Below are the code and all the weights of a small trained network. Each question names an input and a class and asks about switching units off, where a switched-off unit gives its printed mean instead of its output.

import numpy as np


def w(rows, s, z=0):
    codes = np.array(rows[::2]) - 128.0
    scale = np.full(codes.shape[1], s)
    scale[-1] = z or s
    return codes * scale


def f(y):
    return y / 2 * (1 + np.tanh(0.7978845608 * (y + 0.044715 * y**3)))


def log_softmax(a):
    a = a - a.max(-1, keepdims=True)
    return a - np.log(np.exp(a).sum(-1, keepdims=True))


def net(x, mask):
    res = np.array(x, float).reshape(1, 3) / 4 @ E
    y = f(res @ A[0][:, :-1].T + A[0][:, -1])
    res = res + np.where(mask, y, B[0][:, -1]) @ B[0][:, :-1]
    return log_softmax(res[-1] @ U[:, :-1].T + U[:, -1])


A, B = {}, {}
E = w([
[196,74,129,254,158,151],'x0',
[67,203,198,163,171,13],'x1',
[164,151,69,92,240,131],'x2',
],0.0085)
A[0] = w([
[143,153,106,109,233,114,149],'n0',
[84,137,124,76,113,128,124],'n1',
[117,139,145,142,132,109,233],'n2',
[135,133,121,166,132,137,255],'n3',
[127,122,95,111,207,156,99],'n4',
[121,143,111,47,93,98,125],'n5',
[136,128,133,124,124,146,92],'n6',
[109,159,138,33,118,110,105],'n7',
[78,126,158,158,169,66,108],'n8',
[132,163,169,141,140,56,125],'n9',
[130,155,91,103,204,143,97],'n10',
[121,180,167,154,151,94,119],'n11',
[159,119,99,94,88,200,137],'n12',
[118,113,126,131,65,109,115],'n13',
[146,105,103,108,110,191,90],'n14',
[96,121,151,163,57,150,96],'n15',
[109,147,166,171,21,120,133],'n16',
[129,93,128,174,166,147,140],'n17',
[151,121,104,114,86,190,117],'n18',
[166,131,120,248,155,131,105],'n19',
],0.013,0.0086)
B[0] = w([
[184,75,149,86,136,80,237],'n0',
[140,95,156,160,160,176,189],'n1',
[92,60,101,34,160,162,227],'n2',
[89,52,142,6,180,222,254],'n3',
[169,126,151,131,131,59,180],'n4',
[117,138,186,166,151,189,213],'n5',
[149,168,110,151,169,108,119],'n6',
[117,124,198,195,144,184,223],'n7',
[69,157,76,156,146,83,208],'n8',
[66,133,69,145,143,99,212],'n9',
[179,135,178,139,108,68,188],'n10',
[84,111,68,160,129,94,198],'n11',
[35,109,80,109,171,93,236],'n12',
[157,134,160,139,127,96,161],'n13',
[81,137,87,177,137,68,191],'n14',
[195,169,166,148,154,70,184],'n15',
[210,80,159,92,150,59,232],'n16',
[115,130,180,141,134,146,193],'n17',
[71,127,85,141,153,85,205],'n18',
[121,179,214,248,134,163,252],'n19',
],0.022,0.0081)
U = w([
[53,106,78,157,167,56,198],'0',
[127,102,239,230,170,202,105],'1',
[229,84,199,87,160,1,141],'2',
[113,80,124,8,127,215,252],'3',
[172,175,99,174,157,124,53],'4',
[130,140,114,132,70,104,59],'5',
[148,107,121,166,52,126,63],'6',
[159,176,91,124,99,91,66],'7',
],0.0083,0.0033)

Each question gives the input, the list of numbers given to net, and the class t.
The units are the neurons (one row each of A and B). Each row of codes is followed by its name. A weight is (code - 128) times the scale printed after its matrix; where a second scale follows, it is the last column's (A, B and U).
mask holds one flag per neuron, in row order. A switched-off neuron (its flag False) gives its mean, the last column of its row in B, instead of its output. The means were averaged over made-up inputs and are rounded, as every weight is.
A unit's drop is (log p(t) with every unit on - log p(t) with that unit switched off) / (log p(t) with every unit on - log p(t) with every unit switched off).
The circuit of an input: a set's keep is (log p(t) with only the set's units on - log p(t) with every unit switched off) / (log p(t) with every unit on - log p(t) with every unit switched off). Starting from the 12 units with the biggest drops (on a tie, the unit counted first), units are removed one at a time, each time the one whose removal leaves the highest keep (on an exact tie, the one counted first), for as long as the keep stays at least 0.8.
units of the circuit, in order: the units of the circuit, biggest drop first
most important unit: the unit with the biggest drop
top k neurons: the k neurons with the biggest drops, biggest first
drop of u: that unit's drop, to one decimal
input [-3,2,-6], class 2: units of the circuit, in order	(n16)
input [-7,4,7], class 1: top 2 neurons	(n7 n5)
input [-2,7,-8], class 2: top 4 neurons	(n16 n15 n12 n13)
input [7,-7,4], class 0: top 3 neurons	(n12 n14 n18)
input [-3,-1,-4], class 2: top 3 neurons	(n19 n16 n3)
input [-8,-7,-2], class 1: top 2 neurons	(n5 n7)
input [1,-4,1], class 0: top 3 neurons	(n14 n2 n12)
input [-7,-6,4], class 1: top 3 neurons	(n7 n5 n1)
input [7,8,-7], class 0: top 2 neurons	(n8 n9)
input [-6,5,0], class 1: top 2 neurons	(n7 n5)
input [5,-2,7], class 2: top 2 neurons	(n0 n4)
input [-5,4,-5], class 1: top 4 neurons	(n7 n5 n0 n1)
input [-7,6,0], class 1: top 4 neurons	(n7 n5 n1 n12)
input [2,5,-4], class 0: units of the circuit, in order	(n9)
input [7,-8,4], class 0: top 2 neurons	(n12 n14)
input [-5,-1,4], class 1: drop of n6	0.0
input [1,-5,-8], class 2: drop of n16	0.5
input [-6,-8,-3], class 0: drop of n12	1.0
input [-1,-3,-3], class 3: drop of n10	0.2
input [-5,-3,8], class 2: most important unit	n0
